Below are the code and all the weights of a small trained network. Each question names an input and a target symbol and asks about switching units off, where a switched-off unit gives its printed mean instead of its output.

import numpy as np


def w(rows, s, z=0):
    codes = np.array(rows[::2]) - 128.0
    scale = np.full(codes.shape[1], s)
    scale[-1] = z or s
    return codes * scale


def f(y):
    return np.maximum(y, 0)


def softmax(a):
    e = np.exp(a - a.max(-1, keepdims=True))
    return e / e.sum(-1, keepdims=True)


def log_softmax(a):
    a = a - a.max(-1, keepdims=True)
    return a - np.log(np.exp(a).sum(-1, keepdims=True))


def net(x, mask):
    ids = ['αβγδζηθλμξπστφψω'.index(c) for c in x.split()]
    T = len(ids)
    res = E[ids] + P[:T]
    r = res
    for j in range(3):
        rows = slice(2 * j, 2 * j + 2)
        q, k, v = (r @ M[0][rows].T for M in (Q, K, V))
        z = softmax(np.where(np.tri(T) > 0, q @ k.T / 2**0.5, -1e9)) @ v
        o = O[0][rows]
        res = res + np.where(mask[j], z, o[:, -1]) @ o[:, :-1]
    y = f(res @ A[0][:, :-1].T + A[0][:, -1])
    res = res + np.where(mask[3:15], y, B[0][:, -1]) @ B[0][:, :-1]
    return log_softmax(res[-1] @ U[:, :-1].T + U[:, -1])


Q, K, V, O, A, B = {}, {}, {}, {}, {}, {}
E = w([
[209,167,158,237,59],'α',
[47,84,84,100,169],'β',
[108,91,121,107,167],'γ',
[148,79,137,173,100],'δ',
[128,77,109,77,167],'ζ',
[97,93,71,130,118],'η',
[64,170,80,124,161],'θ',
[172,54,182,67,190],'λ',
[128,152,100,209,78],'μ',
[189,206,117,167,111],'ξ',
[157,155,139,225,82],'π',
[122,84,92,143,112],'σ',
[103,178,123,128,183],'τ',
[26,135,78,135,159],'φ',
[111,248,94,143,157],'ψ',
[194,183,124,127,144],'ω',
],0.017)
P = w([
[192,98,70,14,93],'0',
[128,180,79,144,102],'1',
[163,103,111,164,173],'2',
[129,230,65,140,119],'3',
[168,115,84,94,185],'4',
[145,201,207,139,45],'5',
[136,99,100,204,196],'6',
[113,141,157,115,144],'7',
[159,113,82,115,218],'8',
[61,150,180,118,54],'9',
[114,128,96,230,247],'10',
[86,180,120,115,135],'11',
[155,110,78,152,204],'12',
[40,134,111,60,66],'13',
],0.016)
Q[0] = w([
[68,150,73,72,89],'h1',
[64,146,250,113,64],'h1',
[141,46,160,187,160],'h2',
[82,112,167,123,37],'h2',
[61,170,219,85,53],'h3',
[128,137,103,210,202],'h3',
],0.012)
K[0] = w([
[110,117,133,137,160],'h1',
[76,117,200,177,194],'h1',
[111,112,108,151,79],'h2',
[105,96,177,193,189],'h2',
[124,87,121,249,249],'h3',
[149,100,100,40,69],'h3',
],0.011)
V[0] = w([
[153,133,163,175,135],'h1',
[134,152,109,87,44],'h1',
[201,143,100,81,174],'h2',
[108,74,112,157,109],'h2',
[36,125,118,82,151],'h3',
[116,6,175,57,152],'h3',
],0.015)
O[0] = w([
[146,144,88,89,158,45],'h1',
[51,133,136,130,126,220],'h1',
[142,96,122,170,106,255],'h2',
[133,147,113,131,127,102],'h2',
[156,120,250,108,111,93],'h3',
[190,69,114,49,132,121],'h3',
],0.019,0.0078)
A[0] = w([
[113,153,87,109,126,3],'n1',
[198,151,139,154,82,186],'n2',
[123,120,92,141,132,69],'n3',
[198,83,18,126,186,158],'n4',
[158,75,97,44,189,152],'n5',
[106,142,70,206,61,204],'n6',
[74,75,132,154,179,136],'n7',
[126,155,102,54,47,212],'n8',
[111,100,104,148,9,64],'n9',
[148,167,114,87,113,183],'n10',
[101,255,105,146,212,133],'n11',
[155,106,157,85,193,56],'n12',
],0.0091,0.0054)
B[0] = w([
[148,73,198,67,39,145],'n1',
[113,49,128,126,146,152],'n2',
[163,101,157,136,120,152],'n3',
[161,192,161,82,158,179],'n4',
[151,168,98,182,88,168],'n5',
[114,120,90,66,169,250],'n6',
[213,163,156,156,99,178],'n7',
[104,137,141,150,245,147],'n8',
[169,145,160,176,136,169],'n9',
[87,101,166,142,165,135],'n10',
[126,104,151,104,77,212],'n11',
[2,105,83,125,142,146],'n12',
],0.0098,0.027)
U = w([
[119,105,107,81,94,64],'α',
[198,138,134,162,49,173],'β',
[170,186,255,122,102,88],'γ',
[124,72,50,196,116,13],'δ',
[93,197,162,200,152,182],'ζ',
[139,103,159,161,187,114],'η',
[98,72,95,184,255,99],'θ',
[173,94,112,98,27,52],'λ',
[74,73,81,167,147,123],'μ',
[154,87,141,118,137,110],'ξ',
[251,236,145,157,62,58],'π',
[97,149,158,72,232,254],'σ',
[68,29,139,116,181,126],'τ',
[83,102,227,75,210,136],'φ',
[169,133,175,147,43,245],'ψ',
[96,118,116,115,119,199],'ω',
],0.0068,0.0034)

Each question gives the input, a string of symbols that net reads in full, and the target symbol t.
The units are the heads (2 rows each of Q, K, V and O) and the neurons (one row each of A and B). Each row of codes is followed by its name. A weight is (code - 128) times the scale printed after its matrix; where a second scale follows, it is the last column's (O, A, B and U).
mask holds one flag per unit, heads first, then neurons. A switched-off unit (its flag False) gives its mean, the last column of its rows in O or B, instead of its output. The means were averaged over made-up inputs and are rounded, as every weight is.
A unit's drop is (log p(t) with every unit on - log p(t) with that unit switched off) / (log p(t) with every unit on - log p(t) with every unit switched off).
The circuit of an input: a set's keep is (log p(t) with only the set's units on - log p(t) with every unit switched off) / (log p(t) with every unit on - log p(t) with every unit switched off). Starting from the 12 units with the biggest drops (on a tie, the unit counted first), units are removed one at a time, each time the one whose removal leaves the highest keep (on an exact tie, the one counted first), for as long as the keep stays at least 0.8.
circuit, biggest first: the units of the circuit, biggest drop first
k most important neurons: the k neurons with the biggest drops, biggest first
which heads matter: for each layer, one digit per head in row order, 1 if its drop is at least 0.15 and else 0, layers parted by /
input δ α θ η ξ ω σ, target π: which heads matter : 001
input α η ψ ψ φ π δ ψ δ θ δ η θ θ, target σ: 4 most important neurons : (n4, n8, n7, n10)
input δ α δ δ θ φ, target σ: which heads matter : 101
input λ β ψ δ ψ δ α μ σ φ δ, target σ: which heads matter : 011
input ξ δ δ δ π ξ β ψ θ ψ ξ, target δ: circuit, biggest first : (h3, h2)
input δ θ β δ θ φ θ δ θ μ δ η δ ψ, target σ: most important neuron : (n4)
input β ω ψ ψ δ δ δ, target τ: circuit, biggest first : (n12, h3, n2)
input δ τ ω λ η η, target δ: circuit, biggest first : (h3, n4)
input θ π ψ μ δ ψ π β η, target γ: which heads matter : 101
input γ φ φ α σ δ δ δ τ β β σ β δ, target φ: circuit, biggest first : (h3, n7)
input μ ψ η θ η δ σ α π η δ θ η δ, target σ: circuit, biggest first : (h1, n8, n7, h2)
input θ ψ β δ φ φ τ, target γ: which heads matter : 101
input λ ξ γ η θ π ψ γ λ λ ψ δ δ γ, target ζ: which heads matter : 001
input δ β δ μ σ α δ η θ σ η ψ μ, target π: which heads matter : 001
input δ μ η, target π: which heads matter : 001
input ζ α δ ψ δ γ δ ψ δ ψ, target σ: which heads matter : 101
input δ η θ, target π: circuit, biggest first : (h3, n4, n5)
input β δ δ ψ δ δ θ μ γ δ π, target τ: circuit, biggest first : (h3, n12, n2)
input ψ δ δ ψ σ ζ ζ ξ π π η, target ζ: most important neuron : (n7)
input ψ γ σ σ θ, target ζ: circuit, biggest first : (h3)
input ω ω θ, target θ: which heads matter : 011
input φ θ ζ, target φ: which heads matter : 101
